Below is a small trained network, with its code and all its weights. Each question gives an input and a class and asks what happens when units are switched off, that is, made to give their printed mean instead of their output.

import numpy as np


def w(rows, s, z=0):
    codes = np.array(rows[::2]) - 128.0
    scale = np.full(codes.shape[1], s)
    scale[-1] = z or s
    return codes * scale


def f(y):
    return y / 2 * (1 + np.tanh(0.7978845608 * (y + 0.044715 * y**3)))


def log_softmax(a):
    a = a - a.max(-1, keepdims=True)
    return a - np.log(np.exp(a).sum(-1, keepdims=True))


def net(x, mask):
    res = np.array(x, float).reshape(1, 6) / 4 @ E
    y = f(res @ A[0][:, :-1].T + A[0][:, -1])
    res = res + np.where(mask, y, B[0][:, -1]) @ B[0][:, :-1]
    return log_softmax(res[-1] @ U[:, :-1].T + U[:, -1])


A, B = {}, {}
E = w([
[99,163,154,199,231,150],'x0',
[91,213,104,48,148,206],'x1',
[234,197,192,149,103,198],'x2',
[112,95,196,128,26,170],'x3',
[187,57,76,157,144,138],'x4',
[84,105,247,3,109,147],'x5',
],0.0077)
A[0] = w([
[208,177,165,166,67,152,182],'N0',
[121,148,95,234,191,81,117],'N1',
[117,143,94,79,125,121,189],'N2',
[124,97,170,95,117,113,47],'N3',
[136,214,5,78,148,172,178],'N4',
[194,189,92,96,108,136,111],'N5',
[211,142,156,92,236,109,147],'N6',
[67,138,144,116,111,114,252],'N7',
[127,59,100,117,124,108,169],'N8',
[154,12,99,153,114,50,170],'N9',
[80,141,160,51,133,96,155],'N10',
[164,161,100,159,131,118,120],'N11',
[137,129,163,160,207,193,180],'N12',
],0.017,0.0029)
B[0] = w([
[164,17,118,57,115,90,240],'N0',
[171,206,31,62,137,177,233],'N1',
[111,71,62,167,157,159,165],'N2',
[117,156,91,111,123,109,175],'N3',
[190,146,130,253,165,140,238],'N4',
[158,137,179,119,58,175,187],'N5',
[86,139,123,253,33,121,194],'N6',
[179,133,130,67,174,124,184],'N7',
[186,79,153,168,165,128,187],'N8',
[170,45,175,192,235,79,251],'N9',
[69,113,49,124,181,56,210],'N10',
[133,139,102,91,110,78,171],'N11',
[162,127,231,140,209,119,195],'N12',
],0.02,0.014)
U = w([
[163,25,182,147,168,99,200],'0',
[124,169,149,83,107,145,3],'1',
[181,178,47,189,168,137,170],'2',
[185,122,138,80,2,155,183],'3',
[42,154,147,161,128,95,82],'4',
[132,176,95,53,136,226,37],'5',
[167,119,29,7,143,78,62],'6',
[33,174,82,130,108,161,14],'7',
],0.0088,0.0037)

Each question gives the input, the list of numbers given to net, and the class t.
The units are the neurons (one row each of A and B). Each row of codes is followed by its name. A weight is (code - 128) times the scale printed after its matrix; where a second scale follows, it is the last column's (A, B and U).
mask holds one flag per neuron, in row order. A switched-off neuron (its flag False) gives its mean, the last column of its row in B, instead of its output. The means were averaged over made-up inputs and are rounded, as every weight is.
A unit's drop is (log p(t) with every unit on - log p(t) with that unit switched off) / (log p(t) with every unit on - log p(t) with every unit switched off).
The circuit of an input: a set's keep is (log p(t) with only the set's units on - log p(t) with every unit switched off) / (log p(t) with every unit on - log p(t) with every unit switched off). Starting from the 12 units with the biggest drops (on a tie, the unit counted first), units are removed one at a time, each time the one whose removal leaves the highest keep (on an exact tie, the one counted first), for as long as the keep stays at least 0.8.
units of the circuit, in order: the units of the circuit, biggest drop first
most important unit: the unit with the biggest drop
top k neurons: the k neurons with the biggest drops, biggest first
drop of u: that unit's drop, to one decimal
input [-2,-8,5,3,-7,-4], class 6: units of the circuit, in order : (N4; N12)
input [1,6,-6,4,5,4], class 6: units of the circuit, in order : (N9)
input [-1,1,8,0,0,1], class 3: units of the circuit, in order : (N9; N5)
input [-3,2,8,-6,0,-2], class 3: units of the circuit, in order : (N9; N5)
input [1,8,0,5,4,-2], class 2: top 3 neurons : (N9; N4; N0)
input [-5,3,5,-5,0,-2], class 3: top 3 neurons : (N5; N9; N10)
input [6,-3,-4,2,6,-2], class 2: top 2 neurons : (N1; N0)
input [7,-2,4,6,1,-3], class 6: top 2 neurons : (N9; N1)
input [-1,-5,3,-2,6,-8], class 6: top 2 neurons : (N1; N11)
input [-7,8,2,1,3,-1], class 2: top 3 neurons : (N4; N9; N12)
input [-7,-8,0,-7,-5,-7], class 2: top 4 neurons : (N1; N9; N0; N12)
input [1,3,-6,3,0,0], class 6: top 4 neurons : (N9; N4; N12; N6)
input [-8,1,7,-4,4,0], class 3: top 2 neurons : (N9; N5)
input [2,-2,-4,-6,-3,5], class 6: top 2 neurons : (N4; N9)
input [6,-8,-4,8,-8,-6], class 2: units of the circuit, in order : (N1)
input [3,-1,7,-7,2,3], class 3: top 3 neurons : (N9; N6; N10)
input [4,-5,7,-6,2,2], class 3: top 2 neurons : (N9; N6)
input [-4,0,4,3,-8,-1], class 6: drop of N9 : 0.3
input [4,-1,-8,8,7,-8], class 2: drop of N5 : 0.1
input [-2,-4,-2,-7,-4,-4], class 2: drop of N1 : 0.1
input [2,-4,2,-5,-8,5], class 4: most important unit : N1
